mok: [ 52 -43  50 -45  29  -7]
mam: [-48  50 -27  13 -44  42]
pagak: [ 52 -43  50 -45  46  45]
Pelo: [-43  45 -48  50 -27  13]
perm: [ 13 -27  50 -48  45 -43] | Pelo
perm: [ 13 -43 -48 -27  50  45] | Pelo
asked: [ 52 -43  50 -45  29  -7] | mok

lus: [ -3  16  22 -19  -1  12 -44 -19  -1   1 -50]
lonug: [  8  18 -38  59  47  -8 -15 -25  -6  -6  36]
Dipa: [ -5  21  32 -17   3   7 -61 -20 -10  17 -35]
Pitev: [ 16  20 -38  45  49 -10  -8 -31 -19  -8  43]
sukeb: [  2  27  33 -16  -3  12 -41 -29 -14  14 -56]
pak: [-14  27 -16  33  -3  14 -28 -56  12 -41   2]
setun: [  5  20 -34  62  41  -7 -14 -26 -10  -4  36]
mavik: [ 16  16 -56  49  46 -15 -15 -11  -4   2  37]
lanib: [  0  20 -31  52  53   4  -8 -16 -14  13  44]
vuk: [  5  16 -36  59  43  -9 -13 -21  -8  -5  38]
dokir: [ 15  17 -40  47  54 -14  -9 -31 -17  -8  38]
perm: [-16  14  33  27 -14 -29   2  -3 -41  12 -56] | sukeb
loc: [21] | Dipa, 1

vozi: [-20  54 -11  42  20 -25 -31]
tobav: [ 42 -25  54 -20 -11  20 -50]
fofi: [-29  14 -51  17  27 -33  21]
asked: [-20  54 -11  42  20 -25 -31] | vozi
back: [-25  20  42 -11  54 -20] | vozi

